Below is a small trained network, with its code and all its weights. Each question gives an input and a class and asks what happens when units are switched off, that is, made to give their printed mean instead of their output.

import numpy as np


def w(rows, s, z=0):
    codes = np.array(rows[::2]) - 128.0
    scale = np.full(codes.shape[1], s)
    scale[-1] = z or s
    return codes * scale


def f(y):
    return y / 2 * (1 + np.tanh(0.7978845608 * (y + 0.044715 * y**3)))


def log_softmax(a):
    a = a - a.max(-1, keepdims=True)
    return a - np.log(np.exp(a).sum(-1, keepdims=True))


def net(x, mask):
    res = np.array(x, float).reshape(1, 7) / 4 @ E
    y = f(res @ A[0][:, :-1].T + A[0][:, -1])
    res = res + np.where(mask, y, B[0][:, -1]) @ B[0][:, :-1]
    return log_softmax(res[-1] @ U[:, :-1].T + U[:, -1])


A, B = {}, {}
E = w([
[190,114,249,203,50,159,88,192,185,225,213],'x0',
[202,191,115,189,217,51,239,196,92,97,91],'x1',
[128,135,125,116,117,135,141,134,138,122,133],'x2',
[119,114,135,121,133,117,128,138,117,135,123],'x3',
[131,122,131,130,130,126,125,126,124,131,115],'x4',
[122,121,123,122,132,121,132,131,127,137,136],'x5',
[112,222,173,62,203,227,129,102,43,234,71],'x6',
],0.012)
A[0] = w([
[91,163,45,178,157,52,238,139,73,33,70,255],'n0',
[213,183,190,234,196,89,250,247,135,157,120,115],'n1',
[233,200,125,188,213,119,233,216,50,135,108,128],'n2',
[50,170,42,48,181,124,131,53,68,77,68,185],'n3',
[34,85,25,97,124,56,101,69,121,3,51,237],'n4',
[126,244,136,78,164,222,135,110,64,234,114,231],'n5',
[14,47,84,54,38,158,58,49,144,73,117,247],'n6',
],0.008,0.005)
B[0] = w([
[151,122,70,163,227,59,167,155,145,112,60,250],'n0',
[154,153,120,171,40,107,216,72,114,173,171,237],'n1',
[160,199,117,102,194,72,205,147,76,90,99,233],'n2',
[52,72,96,76,153,151,82,75,47,39,67,242],'n3',
[232,194,149,7,150,60,156,45,159,189,180,251],'n4',
[78,138,200,48,139,194,94,112,51,93,94,250],'n5',
[141,137,202,64,132,126,98,48,145,107,171,245],'n6',
],0.011,0.021)
U = w([
[208,239,185,21,181,114,181,62,79,186,164,148],'0',
[208,112,4,128,242,30,144,174,217,55,68,1],'1',
[23,24,53,38,117,161,19,49,86,9,102,72],'2',
[55,155,53,115,226,117,182,182,41,5,46,21],'3',
[126,20,226,191,16,50,10,148,254,102,246,243],'4',
[194,88,54,240,22,40,224,143,181,60,167,71],'5',
[26,139,212,124,55,250,21,132,60,245,128,181],'6',
],0.0083,0.0055)

Each question gives the input, the list of numbers given to net, and the class t.
The units are the neurons (one row each of A and B). Each row of codes is followed by its name. A weight is (code - 128) times the scale printed after its matrix; where a second scale follows, it is the last column's (A, B and U).
mask holds one flag per neuron, in row order. A switched-off neuron (its flag False) gives its mean, the last column of its row in B, instead of its output. The means were averaged over made-up inputs and are rounded, as every weight is.
A unit's drop is (log p(t) with every unit on - log p(t) with that unit switched off) / (log p(t) with every unit on - log p(t) with every unit switched off).
The circuit of an input: a set's keep is (log p(t) with only the set's units on - log p(t) with every unit switched off) / (log p(t) with every unit on - log p(t) with every unit switched off). Starting from all 7 units, units are removed one at a time, each time the one whose removal leaves the highest keep (on an exact tie, the one counted first), for as long as the keep stays at least 0.8.
circuit, biggest first: the units of the circuit, biggest drop first
most important unit: the unit with the biggest drop
top k neurons: the k neurons with the biggest drops, biggest first
drop when u is switched off: that unit's drop, to one decimal
input [-2,-2,-6,-2,-7,6,1], class 2: circuit, biggest first -> n2, n1
input [1,-7,-2,-3,1,-3,-5], class 4: most important unit -> n2
input [2,-2,-7,4,-7,5,-1], class 4: circuit, biggest first -> n3, n4, n2
input [2,8,-1,-2,5,-8,-1], class 5: top 3 neurons -> n1, n4, n5
input [-8,3,-1,-3,1,-3,0], class 1: top 3 neurons -> n4, n0, n5
input [8,0,0,-4,7,5,6], class 6: circuit, biggest first -> n4, n0
input [2,-7,-8,8,0,8,0], class 4: circuit, biggest first -> n3, n4, n2
input [1,1,-1,-8,6,8,-7], class 5: circuit, biggest first -> n5, n2
input [-4,-6,0,-6,7,-4,1], class 2: top 3 neurons -> n3, n2, n1
input [-2,6,-8,-6,3,-8,0], class 1: top 2 neurons -> n0, n5
input [-7,5,-7,-7,-6,-2,-2], class 1: top 2 neurons -> n0, n4
input [-1,6,-2,-1,4,7,0], class 1: top 2 neurons -> n5, n0
input [1,-6,1,1,5,-5,3], class 6: top 3 neurons -> n4, n3, n0
input [-5,6,1,0,3,-7,-5], class 1: most important unit -> n0
input [7,-7,-7,-3,7,6,1], class 6: top 2 neurons -> n4, n0
input [3,-7,1,-1,-4,-5,3], class 6: top 2 neurons -> n4, n3
input [2,1,-5,7,-7,7,-8], class 5: top 2 neurons -> n5, n6
input [0,-8,-6,1,2,-3,-8], class 0: top 2 neurons -> n4, n6
input [0,1,-7,-3,-6,-3,0], class 1: drop when n6 is switched off -> 0.3
input [-8,6,-8,-3,4,7,2], class 3: most important unit -> n3
input [-4,4,-8,-2,7,-7,-7], class 1: drop when n0 is switched off -> 2.3
input [-6,-5,-2,5,-7,4,2], class 2: drop when n3 is switched off -> 3.1
